Here is a tiny trained network, its code and every weight. The questions are about switching its units off for an input and a class, where a switched-off unit gives its printed mean instead of its output.

import numpy as np


def w(rows, s, z=0):
    codes = np.array(rows[::2]) - 128.0
    scale = np.full(codes.shape[1], s)
    scale[-1] = z or s
    return codes * scale


def f(y):
    return np.maximum(y, 0)


def log_softmax(a):
    a = a - a.max(-1, keepdims=True)
    return a - np.log(np.exp(a).sum(-1, keepdims=True))


def net(x, mask):
    res = np.array(x, float).reshape(1, 6) / 4 @ E
    y = f(res @ A[0][:, :-1].T + A[0][:, -1])
    res = res + np.where(mask, y, B[0][:, -1]) @ B[0][:, :-1]
    return log_softmax(res[-1] @ U[:, :-1].T + U[:, -1])


A, B = {}, {}
E = w([
[152,113,127,210,86,185,56,135,131,74,63,120],'x0',
[80,106,207,21,211,10,41,191,231,91,51,134],'x1',
[18,192,173,155,217,88,175,58,216,207,224,149],'x2',
[76,108,223,214,78,231,26,91,178,117,72,108],'x3',
[81,254,47,194,28,104,195,66,178,13,148,76],'x4',
[181,110,61,217,25,66,102,222,216,212,105,35],'x5',
],0.0052)
A[0] = w([
[199,178,32,148,9,52,178,207,185,107,118,15,211],'N1',
[73,217,89,237,25,230,183,40,135,169,217,80,211],'N2',
[205,85,41,121,68,49,143,254,141,127,85,27,188],'N3',
[232,15,173,102,137,211,47,126,20,90,30,209,253],'N4',
[184,23,140,84,217,220,148,58,20,122,86,209,233],'N5',
[18,200,161,21,222,61,237,70,152,219,235,186,228],'N6',
[213,152,48,233,29,108,127,244,173,164,131,25,165],'N7',
[63,184,215,71,154,76,8,90,218,14,36,137,199],'N8',
],0.0043,0.0035)
B[0] = w([
[177,199,27,211,88,34,198,159,127,95,41,21,242],'N1',
[49,191,72,221,140,215,222,72,77,156,182,50,225],'N2',
[237,120,30,83,92,50,60,217,105,134,61,53,228],'N3',
[194,114,221,79,45,222,44,201,70,89,88,205,247],'N4',
[216,56,174,62,88,195,89,149,26,107,176,243,224],'N5',
[90,71,86,88,233,5,224,18,143,161,228,215,254],'N6',
[174,119,2,220,98,97,137,212,150,170,61,27,233],'N7',
[45,204,235,118,83,38,54,140,225,19,49,164,227],'N8',
],0.0048,0.0086)
U = w([
[36,212,83,241,148,219,225,32,144,201,216,30,245],'0',
[187,39,215,207,43,213,65,181,169,242,80,14,30],'1',
[232,134,9,192,69,34,104,224,174,166,40,5,27],'2',
[232,148,108,150,17,243,159,83,28,29,168,221,254],'3',
[18,217,221,105,67,47,32,110,236,9,42,150,185],'4',
[205,217,48,15,138,52,228,112,86,39,122,84,97],'5',
[75,45,124,23,227,13,212,29,169,205,254,241,171],'6',
[191,28,229,11,214,83,27,225,157,226,100,205,127],'7',
],0.0045,0.0018)

Each question gives the input, the list of numbers given to net, and the class t.
The units are the neurons (one row each of A and B). Each row of codes is followed by its name. A weight is (code - 128) times the scale printed after its matrix; where a second scale follows, it is the last column's (A, B and U).
mask holds one flag per neuron, in row order. A switched-off neuron (its flag False) gives its mean, the last column of its row in B, instead of its output. The means were averaged over made-up inputs and are rounded, as every weight is.
A unit's drop is (log p(t) with every unit on - log p(t) with that unit switched off) / (log p(t) with every unit on - log p(t) with every unit switched off).
The circuit of an input: a set's keep is (log p(t) with only the set's units on - log p(t) with every unit switched off) / (log p(t) with every unit on - log p(t) with every unit switched off). Starting from all 8 units, units are removed one at a time, each time the one whose removal leaves the highest keep (on an exact tie, the one counted first), for as long as the keep stays at least 0.8.
circuit, biggest first: the units of the circuit, biggest drop first
top k neurons: the k neurons with the biggest drops, biggest first
drop when u is switched off: that unit's drop, to one decimal
input [-4,-7,-1,0,-1,-1], class 0: circuit, biggest first : (N2)
input [6,-6,1,-7,4,-5], class 0: circuit, biggest first : (N2, N4)
input [1,7,7,-1,-2,4], class 6: top 2 neurons : (N6, N4)
input [4,7,-8,-5,2,-8], class 4: top 2 neurons : (N8, N6)
input [2,-4,3,6,4,-7], class 0: top 3 neurons : (N2, N4, N3)
input [-8,3,-2,0,-4,-4], class 6: top 3 neurons : (N6, N3, N7)
input [0,-5,6,-6,6,-6], class 6: top 3 neurons : (N6, N1, N7)
input [6,-2,5,5,0,-2], class 0: top 4 neurons : (N2, N4, N3, N5)
input [-5,7,-3,-2,0,-5], class 6: top 2 neurons : (N6, N3)
input [4,-7,5,-7,-6,-5], class 6: drop when N6 is switched off : 0.7
input [-4,-4,2,-1,4,0], class 0: drop when N2 is switched off : 0.2
input [-4,-6,-1,5,7,-3], class 0: drop when N8 is switched off : 0.0
input [2,-8,-6,-8,-1,0], class 2: drop when N3 is switched off : 0.6
input [2,-7,-3,1,8,-5], class 0: circuit, biggest first : (N2)
